12.0	-4.8	-10.2	-35.6	4.7	-17.7	14.4	17.3	-45.9	-6.1	2.2	14.2	-3.8	15.9	-45.6	-88.4	-1.4	-20.3	-25.3	7.2	21.9	3.4	4.2	16.0	-6.2
tis
-5.1	0.8	0.8	1.2	-1.2	5.5	50.5	1.2	13.7	6.2	-23.7	-11.0	-1.4	14.7	-14.5	-9.5	21.7	2.5	0.0	-51.9	-0.7	-1.6	29.8	18.8	6.0
fuma
-0.6	-1.4	-4.6	-24.8	4.1	-10.5	31.9	17.6	-40.1	-6.4	-26.9	9.4	1.7	10.9	-24.3	-50.7	0.5	-5.7	-2.0	-15.7	26.2	-3.1	16.3	21.8	-6.3
zib
-24.7	-1.0	5.2	-7.0	4.7	-1.2	48.9	18.2	-19.7	0.7	-44.0	-1.6	7.0	9.6	-16.6	-25.6	14.5	-2.5	10.4	-40.7	23.0	-0.5	44.3	17.0	-7.8
Tovok
20.1	-1.5	-2.9	-20.1	-2.1	-6.5	11.5	0.4	-8.5	-0.8	10.9	2.1	-6.4	12.0	-26.9	-45.7	6.4	-7.8	-22.1	-11.1	0.6	-2.8	-7.1	11.9	8.8
zib
-1.8	-0.7	4.3	-6.1	-2.1	1.4	50.1	3.7	7.1	5.4	-19.9	-6.7	0.4	18.4	-28.8	-28.0	21.4	-5.2	-5.5	-47.6	0.6	0.1	30.4	19.5	4.1
fuma
-5.6	1.2	2.4	-4.2	0.2	0.5	28.4	5.3	1.0	1.7	-9.3	-7.7	-0.1	9.4	-23.6	-26.3	14.1	-7.7	-6.4	-25.9	1.8	0.5	24.5	10.3	-1.5
tepi
-10.8	-1.1	2.1	-6.4	2.6	-3.8	41.1	9.3	-6.2	0.1	-24.6	-7.3	2.5	12.4	-22.1	-30.8	17.8	-9.0	3.3	-35.1	13.5	3.6	35.6	14.1	-6.9
fuma
-6.4	-7.9	-1.7	-11.1	0.9	-5.6	30.7	6.7	-0.6	-1.1	-0.7	-6.3	-3.9	17.0	-39.5	-57.8	16.5	-20.6	-22.8	-19.9	2.1	4.3	26.2	6.8	-1.7
Tovok
6.0	0.3	-6.8	-12.7	2.9	-0.9	55.8	5.7	-6.1	3.0	-38.6	2.4	10.0	18.2	-14.5	-19.8	13.7	5.5	0.3	-47.5	15.5	-4.9	23.8	30.8	5.3
fuma
25.7	4.0	-9.2	-19.5	-2.2	-6.2	19.2	3.5	-24.3	0.8	-8.4	12.9	-0.3	14.9	-7.7	-19.8	-7.4	8.7	-8.3	-12.9	16.3	-8.5	-15.6	25.4	18.0
zib
13.5	0.9	-2.0	-10.5	-5.8	-2.9	19.4	-3.0	-0.2	-0.7	1.6	-0.5	-1.7	15.1	-21.1	-28.6	7.5	-1.2	-13.0	-16.9	1.7	-0.6	2.0	15.9	8.3
Tovok
23.3	4.3	-5.4	-14.9	-7.0	-1.2	24.8	-0.3	-4.8	4.4	-0.7	3.8	-2.3	19.1	-28.3	-28.8	5.1	0.4	-14.4	-26.4	5.6	-3.4	-7.6	22.4	16.1
Tovok
-6.1	-13.0	0.8	-7.8	-0.7	-0.6	29.6	2.8	5.9	4.8	-3.6	-10.1	-3.4	13.9	-33.8	-40.7	21.4	-13.9	-14.0	-26.2	-4.0	3.6	24.2	6.6	-0.8
tepi
5.3	-2.6	4.4	-3.7	-3.9	3.0	30.5	-1.1	11.0	5.1	-2.2	-11.1	-2.5	14.9	-23.1	-22.2	14.6	-4.5	-11.3	-28.1	-4.2	1.8	12.8	10.5	6.5
fuma
-5.6	1.9	4.8	8.9	1.2	9.4	47.0	-3.8	24.0	5.5	-23.0	-11.3	1.1	14.3	-7.3	6.4	23.6	3.4	6.2	-52.4	-4.2	-2.0	28.8	17.0	7.7
tepi
8.6	-6.7	0.8	-5.7	-1.4	-1.0	33.4	2.5	5.9	1.8	-2.5	-5.7	-2.2	17.3	-29.9	-32.8	17.8	-4.6	-10.3	-31.7	-3.2	2.3	15.1	15.0	6.8
tepi
6.9	5.5	4.4	3.5	-4.1	7.7	40.5	-6.4	25.6	8.7	-14.2	-11.4	-0.1	13.6	-11.2	1.1	19.9	6.2	-5.1	-50.8	-7.4	-1.7	18.4	20.0	10.8
Tovok
-2.5	-2.6	-0.1	-13.1	0.2	-14.1	27.1	10.9	-14.4	-2.0	-8.0	-1.0	-3.5	12.7	-33.6	-51.2	10.7	-15.4	-12.1	-12.6	7.3	0.4	22.0	13.2	-9.6
tepi
8.0	-2.8	-1.9	-20.0	1.5	-9.7	22.7	8.3	-16.5	2.9	2.1	0.6	-4.3	16.9	-38.4	-63.4	8.5	-16.1	-18.3	-8.5	7.0	1.8	11.6	16.4	2.2
zib
1.2	-2.4	-1.7	-14.7	2.6	-8.8	17.0	9.0	-19.5	-2.3	-6.1	4.9	-2.2	9.8	-21.3	-35.7	2.1	-8.0	-9.7	-7.9	11.9	-3.2	10.6	8.6	-2.5
tis
-7.8	-5.3	7.0	-16.8	2.9	-9.1	25.2	14.8	-20.7	-0.7	-0.9	-1.7	-0.6	12.4	-44.1	-67.9	14.0	-24.2	-19.7	-8.4	3.9	1.8	24.8	7.5	0.2
tis
6.4	0.0	1.5	-3.9	-2.2	1.7	12.2	-0.6	11.6	3.6	6.4	-6.1	-1.1	13.1	-19.9	-20.7	13.2	-3.2	-9.2	-17.9	-5.6	1.5	6.0	6.8	7.3
tepi
-7.4	-3.0	-3.2	-24.9	4.7	-13.9	31.5	18.1	-38.7	-4.4	-23.7	9.9	1.1	10.8	-31.6	-58.2	6.6	-16.0	-6.7	-10.4	23.8	-2.0	22.4	15.4	-10.6
zib
-7.4	-0.6	4.4	-2.7	-0.6	-0.1	31.6	0.7	7.3	2.6	-12.8	-9.6	-0.1	9.1	-17.7	-19.0	16.3	-7.4	-6.7	-29.7	0.4	-0.5	25.2	2.9	-0.5
fuma
20.2	1.1	3.4	-6.0	-5.0	-8.9	32.5	-16.8	15.1	6.8	5.9	-7.7	-5.0	20.0	-23.3	-26.6	16.2	-3.2	-19.7	-33.8	-4.1	-0.6	4.4	15.7	15.4
tepi
21.6	0.4	-2.7	-14.6	-3.6	-5.6	5.7	-2.8	-3.1	1.6	17.2	-0.7	-12.4	15.6	-36.5	-54.2	7.1	-15.3	-32.3	-1.5	-8.4	4.5	-5.6	3.4	6.4
tis
14.3	3.1	-1.1	-16.9	-5.3	-7.8	25.9	2.9	-7.0	-5.5	0.3	0.7	-4.4	15.9	-24.8	-48.1	9.4	-11.4	-19.6	-17.5	1.6	0.3	5.1	14.2	7.0
tis
7.3	-1.3	1.7	-6.1	-1.4	-2.7	17.5	1.1	3.1	5.2	6.0	-5.4	-3.2	13.0	-32.5	-39.4	11.0	-12.6	-19.1	-14.5	-5.1	3.4	11.5	6.6	2.4
tepi
25.4	6.1	-11.9	-22.8	-2.5	-0.9	70.5	2.5	-6.5	3.9	-28.2	3.7	0.6	32.5	-31.1	-38.3	15.5	6.9	-15.8	-71.8	16.3	-7.4	7.8	46.7	24.4
Tovok
4.5	1.1	-7.3	-23.2	1.2	-8.7	33.4	10.9	-23.4	-3.4	-28.4	13.9	3.2	13.8	-14.7	-35.8	-1.4	0.5	-2.5	-24.0	28.4	-5.9	7.3	26.3	0.7
zib
-13.8	-0.1	3.0	-1.4	0.2	-1.2	38.0	6.0	1.4	23.4	-18.7	-7.0	-5.2	11.2	-21.6	-23.7	20.6	-9.5	1.0	-35.4	0.9	0.3	34.4	11.8	-0.7
fuma
-11.8	-0.1	-6.4	-19.8	0.7	-7.0	35.6	14.8	-31.3	-4.4	-32.4	9.6	3.5	9.2	-15.8	-32.6	2.1	-0.4	3.2	-23.6	29.9	-4.3	20.0	23.9	-4.4
Tovok
8.6	1.8	-1.8	-2.7	-3.3	5.9	40.5	-2.0	11.5	6.0	-18.9	-3.2	2.2	7.7	-7.1	0.0	11.5	6.8	-1.3	-45.2	0.3	-4.8	11.6	25.2	11.9
fuma
21.7	6.3	-3.2	-9.0	-8.9	2.5	32.4	-5.3	5.9	7.2	-11.2	1.9	1.9	12.1	-7.0	-4.4	6.6	17.3	-7.5	-40.3	3.1	-7.9	-4.6	28.6	19.0
Tovok
-11.9	-2.0	-7.0	-11.6	3.8	-1.7	44.1	13.6	-28.0	-3.8	-53.4	7.5	2.3	3.8	1.6	-3.2	0.9	10.9	17.8	-40.5	36.1	-8.0	25.1	25.3	-10.1
fuma
8.3	-1.8	-6.0	-28.1	3.0	-14.4	17.1	15.0	-39.6	-7.0	-8.5	12.2	-2.8	11.6	-35.4	-69.8	-0.3	-14.4	-15.6	1.3	21.6	-1.3	8.7	14.6	-5.7
zib
14.8	2.1	-3.5	-10.5	-1.4	-5.0	20.7	0.3	-3.2	3.0	-2.4	2.1	-1.3	14.9	-16.9	-24.5	6.3	-1.3	-10.0	-23.7	1.7	-2.0	6.4	15.8	10.3
Tovok
-14.7	-2.0	6.0	3.0	-0.3	2.2	44.9	1.8	19.8	5.8	-17.7	-12.5	0.3	10.3	-19.9	-10.1	25.4	-4.3	-0.8	-44.5	-4.2	0.1	33.6	21.3	-34.1
tepi
-15.5	-2.5	3.9	-8.5	1.1	-3.5	33.0	1.6	-4.6	1.0	-17.3	-6.5	-3.5	12.6	-38.3	-40.3	16.1	-14.4	-7.5	-26.5	7.0	1.3	33.9	8.3	-6.6
tepi
21.0	-2.4	-4.2	-13.8	-3.5	-3.8	33.5	0.8	-1.7	3.7	-8.0	0.5	-3.6	26.8	-25.3	-33.4	10.3	1.0	-15.4	-32.9	3.5	-3.7	3.4	36.5	12.9
tis
8.2	0.1	3.9	1.1	-1.6	4.0	16.7	-6.3	19.0	5.9	9.2	-10.3	-2.8	13.4	-15.5	-10.4	15.5	-4.6	-14.6	-19.2	-13.6	2.5	8.9	5.1	7.3
tepi
-6.0	4.2	-7.5	-12.3	1.2	-2.0	49.7	12.8	-25.6	-5.8	-53.6	11.6	8.2	7.5	3.7	1.4	-0.1	19.6	18.1	-52.2	36.4	-12.3	24.7	37.5	3.3
Tovok
